Below is a small trained network, with its code and all its weights. Each question gives an input and a target symbol and asks what happens when units are switched off, that is, made to give their printed mean instead of their output.

import numpy as np


def w(rows, s, z=0):
    codes = np.array(rows[::2]) - 128.0
    scale = np.full(codes.shape[1], s)
    scale[-1] = z or s
    return codes * scale


def norm(h):
    return h / np.sqrt((h * h).mean(-1, keepdims=True) + 1e-5)


def f(y):
    return np.maximum(y, 0)


def softmax(a):
    e = np.exp(a - a.max(-1, keepdims=True))
    return e / e.sum(-1, keepdims=True)


def log_softmax(a):
    a = a - a.max(-1, keepdims=True)
    return a - np.log(np.exp(a).sum(-1, keepdims=True))


def net(x, mask):
    ids = ['γδεζηθλμξπτφ'.index(c) for c in x.split()]
    T = len(ids)
    res = E[ids] + P[:T]
    u = 0
    for l in range(2):
        q, k, v = (norm(res) @ M[l].T for M in (Q, K, V))
        z = softmax(np.where(np.tri(T) > 0, q @ k.T / 2**0.5, -1e9)) @ v
        res = res + np.where(mask[u], z, O[l][:, -1]) @ O[l][:, :-1]
        u += 1
        y = f(norm(res) @ A[l][:, :-1].T + A[l][:, -1])
        res = res + np.where(mask[u : u + 8], y, B[l][:, -1]) @ B[l][:, :-1]
        u += 8
    return log_softmax(norm(res)[-1] @ U[:, :-1].T + U[:, -1])


Q, K, V, O, A, B = {}, {}, {}, {}, {}, {}
E = w([
[96,76,159,31],'γ',
[198,138,148,118],'δ',
[154,25,68,141],'ε',
[149,70,120,185],'ζ',
[227,183,88,109],'η',
[152,99,118,187],'θ',
[186,114,153,136],'λ',
[166,193,104,2],'μ',
[128,183,227,60],'ξ',
[66,206,213,88],'π',
[152,230,188,217],'τ',
[184,79,157,140],'φ',
],0.017)
P = w([
[198,121,125,170],'0',
[231,124,166,143],'1',
[190,123,144,141],'2',
[218,163,201,3],'3',
[190,128,169,69],'4',
[124,139,98,120],'5',
[100,150,96,130],'6',
[86,143,87,144],'7',
[93,155,95,125],'8',
[98,153,81,133],'9',
[124,160,87,125],'10',
],0.0057)
Q[0] = w([
[224,114,48,99],'L0H1',
[254,108,145,164],'L0H1',
],0.0076)
K[0] = w([
[136,81,3,136],'L0H1',
[53,128,19,50],'L0H1',
],0.0066)
V[0] = w([
[246,191,49,138],'L0H1',
[143,149,170,181],'L0H1',
],0.013)
O[0] = w([
[158,252,92,131,254],'L0H1',
[199,113,178,96,179],'L0H1',
],0.011,0.0069)
A[0] = w([
[148,131,1,112,158],'L0N1',
[155,63,71,117,250],'L0N2',
[64,128,175,131,28],'L0N3',
[126,72,48,8,64],'L0N4',
[122,116,121,96,20],'L0N5',
[199,135,124,89,183],'L0N6',
[53,158,118,34,155],'L0N7',
[49,117,173,59,107],'L0N8',
],0.016,0.0023)
B[0] = w([
[103,182,53,69,209],'L0N1',
[26,111,65,108,169],'L0N2',
[159,167,148,163,136],'L0N3',
[3,68,80,67,176],'L0N4',
[101,99,132,125,134],'L0N5',
[104,153,61,145,254],'L0N6',
[106,208,167,40,189],'L0N7',
[143,69,225,68,162],'L0N8',
],0.02,0.0087)
Q[1] = w([
[28,145,94,165],'L1H1',
[61,255,26,176],'L1H1',
],0.0078)
K[1] = w([
[129,168,173,113],'L1H1',
[2,199,177,157],'L1H1',
],0.014)
V[1] = w([
[139,96,50,185],'L1H1',
[170,72,72,5],'L1H1',
],0.027)
O[1] = w([
[120,105,27,170,3],'L1H1',
[250,106,63,16,46],'L1H1',
],0.018,0.0041)
A[1] = w([
[92,33,95,93,253],'L1N1',
[234,121,197,250,160],'L1N2',
[136,185,153,101,157],'L1N3',
[70,132,169,187,195],'L1N4',
[99,76,187,146,99],'L1N5',
[169,168,103,96,61],'L1N6',
[71,90,117,124,188],'L1N7',
[121,124,219,84,247],'L1N8',
],0.019,0.0025)
B[1] = w([
[108,36,174,112,184],'L1N1',
[3,113,108,56,199],'L1N2',
[122,141,207,111,246],'L1N3',
[82,132,181,86,254],'L1N4',
[133,57,166,184,158],'L1N5',
[91,119,190,121,206],'L1N6',
[131,103,169,98,182],'L1N7',
[193,135,173,200,236],'L1N8',
],0.024,0.0086)
U = w([
[141,7,188,46,30],'γ',
[158,174,121,86,106],'δ',
[110,88,78,98,254],'ε',
[137,96,89,155,218],'ζ',
[159,237,101,136,72],'η',
[170,174,103,170,114],'θ',
[152,172,93,166,116],'λ',
[125,187,100,2,25],'μ',
[206,112,202,142,113],'ξ',
[237,117,218,173,119],'π',
[26,156,186,190,159],'τ',
[151,131,86,180,166],'φ',
],0.0096,0.0052)

Each question gives the input, a string of symbols that net reads in full, and the target symbol t.
The units are the heads (2 rows each of Q, K, V and O) and the neurons (one row each of A and B). Each row of codes is followed by its name. A weight is (code - 128) times the scale printed after its matrix; where a second scale follows, it is the last column's (O, A, B and U).
mask holds one flag per unit, layer by layer, with each layer's heads first. A switched-off unit (its flag False) gives its mean, the last column of its rows in O or B, instead of its output. The means were averaged over made-up inputs and are rounded, as every weight is.
A unit's drop is (log p(t) with every unit on - log p(t) with that unit switched off) / (log p(t) with every unit on - log p(t) with every unit switched off).
The circuit of an input: a set's keep is (log p(t) with only the set's units on - log p(t) with every unit switched off) / (log p(t) with every unit on - log p(t) with every unit switched off). Starting from the 12 units with the biggest drops (on a tie, the unit counted first), units are removed one at a time, each time the one whose removal leaves the highest keep (on an exact tie, the one counted first), for as long as the keep stays at least 0.8.
circuit, biggest first: the units of the circuit, biggest drop first
most important unit: the unit with the biggest drop
k most important neurons of layer l: the k neurons of layer l with the biggest drops, biggest first
drop when u is switched off: that unit's drop, to one decimal
input τ π ξ ζ ζ φ μ λ λ, target μ: circuit, biggest first -> [L0H1; L1H1]
input τ ζ τ θ λ γ ε ζ, target γ: most important unit -> L0H1
input τ ε τ μ φ γ φ, target γ: circuit, biggest first -> [L0H1; L1H1; L1N1]
input η μ φ, target μ: circuit, biggest first -> [L1H1; L0H1]
input ζ λ φ ε ζ ε ζ ζ λ, target ε: circuit, biggest first -> [L1H1; L0N7]
input ξ ε τ λ γ ζ λ, target γ: circuit, biggest first -> [L0H1; L0N7; L1H1]
input μ φ λ, target μ: circuit, biggest first -> [L1H1; L0H1]
input ζ γ ε γ, target γ: 3 most important neurons of layer 0 -> [L0N4; L0N8; L0N1]
input ξ φ μ ζ, target μ: circuit, biggest first -> [L0H1; L1H1]
input ξ η μ θ, target μ: 2 most important neurons of layer 0 -> [L0N8; L0N1]
input φ μ φ η μ φ μ ζ, target μ: 2 most important neurons of layer 0 -> [L0N1; L0N8]
input ζ λ φ θ μ ζ τ ζ μ μ φ, target μ: 2 most important neurons of layer 0 -> [L0N4; L0N2]
input ξ λ δ τ ε δ μ δ, target μ: 2 most important neurons of layer 0 -> [L0N8; L0N4]
input ζ φ ζ, target ε: most important neuron of layer 0 -> [L0N2]
input ε γ ζ γ, target γ: 2 most important neurons of layer 0 -> [L0N4; L0N8]
input τ θ ζ λ γ φ, target γ: 3 most important neurons of layer 1 -> [L1N1; L1N7; L1N2]
input ξ ξ λ, target π: drop when L1N8 is switched off -> 0.2
input π λ φ, target π: drop when L0N3 is switched off -> 0.1
input θ ζ λ π μ θ ξ ζ ξ, target π: drop when L1N1 is switched off -> 0.0
input ζ η ξ φ ζ τ ξ π ζ, target π: drop when L0N8 is switched off -> 0.1
input η λ γ τ γ λ, target γ: most important neuron of layer 0 -> [L0N7]
